[-19   9 -44  -3  27 -43  -8  -6  -4  -4 -37  35 -14 -23  66 -21  -8   5
 -24  12  -1  27  -5 -44  14  -5 -31  36  -2  43  -2 -81  34 -50  48  30
   1  10  22 -59   1  38   3 -22 -12  12   9  10 -65   7 -31  39   5  -1
   6   1 -16  21  34  38  59  -3 -24  -5 -30] : [58]:Q450
[ 12  -1 -18  26  20 -34  25  -2  18 -35 -31  67 -10   0  28   0   5  33
   6   3   1   1  -5 -47 -19  -8 -38 -26  26  35  -7 -57  35 -56  60  15
 -18  -1   6 -23   5  -6   7 -14 -12 -34   7  15 -12  10 -16  18  -2  19
 -54 -10 -14   2 -27  35  42   5 -31 -12 -29] : [58]:Q252
[ -7   8 -28   4  17 -33  -9   5   6  18  14  40  -2 -10  21 -11   5   7
  21   5   7   5  -3 -34 -29 -11 -15  -9  14  17 -21 -41  -2 -26  17  14
  19 -18   2 -22  17  -6  -6   3  -8  -4  22 -17 -51  19  -8  33  -6  -1
 -20  31  -9  -3  21  43   3  18  -9 -11 -34] : [58]:Q252
[-34  -2 -32   5  35 -51   7  -2  -4 -21 -32  80  -4 -28  47 -15 -17   3
   0  10 -11  23   9 -57  31 -23 -14   9  25  39  30 -82 -10 -43  19  38
  37   9   1 -40  11   3  14 -19  -8  -6  52   2 -35  27  -8  -2  -2  18
 -51   6  -9 -14  14  30  13  70 -13   8 -35] : [47]:Q342
[  0   1 -44  30  28 -38  -5   2   3   9  10  65 -21   8  27   2   9   4
  31  15  22  21  -6 -28 -31  -6 -55  -3  22  15 -17 -61  11 -38  63  17
  11  -5  13 -37  17  -2  -6  -2   9 -12   2 -24 -30  18 -34  34 -11   5
 -18   8  -1   6  21  16  17  29 -23 -28 -16] : [58]:Q252
[  0  -4 -35   1   2 -30  -4  12  11  16  14  24 -12  -4   9  -6   2  17
  10   9  58  54  18 -25 -18 -19  -6 -32  14   8 -54 -49  -7 -35  28  -2
 -22 -25  17 -32  -7 -11   6  -3 -19   1 -28 -46 -44  11 -21  31  11  20
 -21   6  -3  12  29  18  22   0 -11 -25 -51] : [58]:Q252
[ -3 -14 -44  11  -3  13  21 -99  27  25   0  23  23 -12  14 -20  10 -15
 -12 -16   8  23  27  -8   7 -15   7  11 -10  14 -12   6  -8 -16  21  28
  12   1   0  23 -16 -27   7   5  14   0  19  -3   7   6 -25 -16   5  18
  24  -6  24  16  16  -9  20  18   5 -28 -13] : [47]:Q38
[-16   9 -34  -7   3   2  16 -25  30   4 -14  22  38 -23  38 -29 -10   6
 -18 -22  17   3  12 -41   7 -21  16   1   5  28  20 -26 -28 -24  19  29
  17 -10  -9  10  -5 -25  -6   1  -5   9  25  16 -21  -7 -20   0  34  -2
 -14  -4   3  -5  29  46  22  31   8  -8 -41] : [47]:Q38
[  6  -4 -19  10  17 -29   6   2 -34  -6  -4  -4  -3  -8  -1   5 -11  33
  36  10  10   5   1 -27 -16   4  -4 -28  28  13 -17 -54 -12 -13  28 -15
 -23 -11 -29 -53  -6 -16  -1 -10 -21  -9 -27 -25 -20  32 -15  36   2  -1
 -44   9   6 -14   5  20  -1 -15  -6 -17 -59] : [58]:Q252
[-12  -4 -42   9  -1  12  19 -12  32  -9 -17  25  33 -16  42 -47  -1  -2
 -17 -17   8  12  20 -31  30 -41   2  27   7  24  -5 -46  -5 -19  14  42
  31  12 -10  -5 -17  -2   4 -21  -3   4  -5   7  15  13 -13 -34  44  20
 -26  -3  43   1  56   8  30  31   0 -13 -22] : [47]:Q38
[-22   4 -42  -6  -2   7  14  -9  20   6 -16  34  14 -10  38 -26  -6  -1
 -16  -8  -3  32  23 -23 -14  -7  26  13  -5  16  12 -44 -14 -13   6  32
  29  -4  -3   2  -7 -10   0   8  -1  -3   7  -6  -4   3 -19  -1   6   8
   3 -16  20  -6  47   7  16  48   9  -8 -24] : [47]:Q38
[-13  20 -29  15   9 -11 -14 -12  -7  22 -16   6   9 -30  15  15  14   0
   3  -2  13   2 -18 -37  16 -15  -5 -28   9   5 -23 -38  -5 -17  22  10
   4 -31 -14 -17  -8  12  -3   6 -18   0 -25  15 -45  18 -10  30  27  -8
 -17  -4   6   8  17  62  17 -20  -5 -32 -19] : [58]:Q450
[  4   6  -3   6 -17   5   9 -22  17   7  -8  12  15 -10  22 -22   1   5
 -16 -30  14  33  -5 -36 -12   9   4  -1  20  24  -1 -21 -11 -28 -13  21
   0  -3   5   0  11 -16   4   0  -9  10   0  17  -5  21   8 -29  21   4
 -24  13  17 -16  26  48  10   9  21  -7 -33] : [47]:Q38
[ -7   3 -11  19  23 -43  25 -32  18 -31 -55  79  -9 -13  85   2  -1  19
 -35  -1   6  26  -7 -61  12  -8 -47  26  13  65   4 -92  54 -80  53  53
 -13   0  18 -31  -5   5  15 -21  -8  -7  23  30 -42   1 -20   7   5  14
 -42  -5  -6  15   7  51  54  10 -27   3 -19] : [58]:Q450
[-15   6 -44  10   8 -27 -15  -7   3  27   9  17   1   0  22 -26   3 -21
   3   7   5   9   2 -47   7 -13   4   5   9   9   3  -4 -18 -21  -4  31
  49  -9  -5 -17   2 -14  20  12  -1  10   7 -11 -34  10 -27   8  -3   4
 -11  -5  10 -27  50  22 -12  52  11  -7 -21] : [47]:Q342
[ -4  -7  -8   6  -2  -6  16   4  -2 -41  -5  -7  29  -2   0  -6  -6  13
   0  -3 -14  11  13 -23 -17  -2  20  10  21  -1  10 -31 -24  -8   1  23
  -2   4   5 -22   6 -31  10  -5  -2 -16 -12 -25  38  40 -14   7  -3   1
 -26  37  29 -22   2   0  -5  20  19  -6 -46] : [47]:Q38
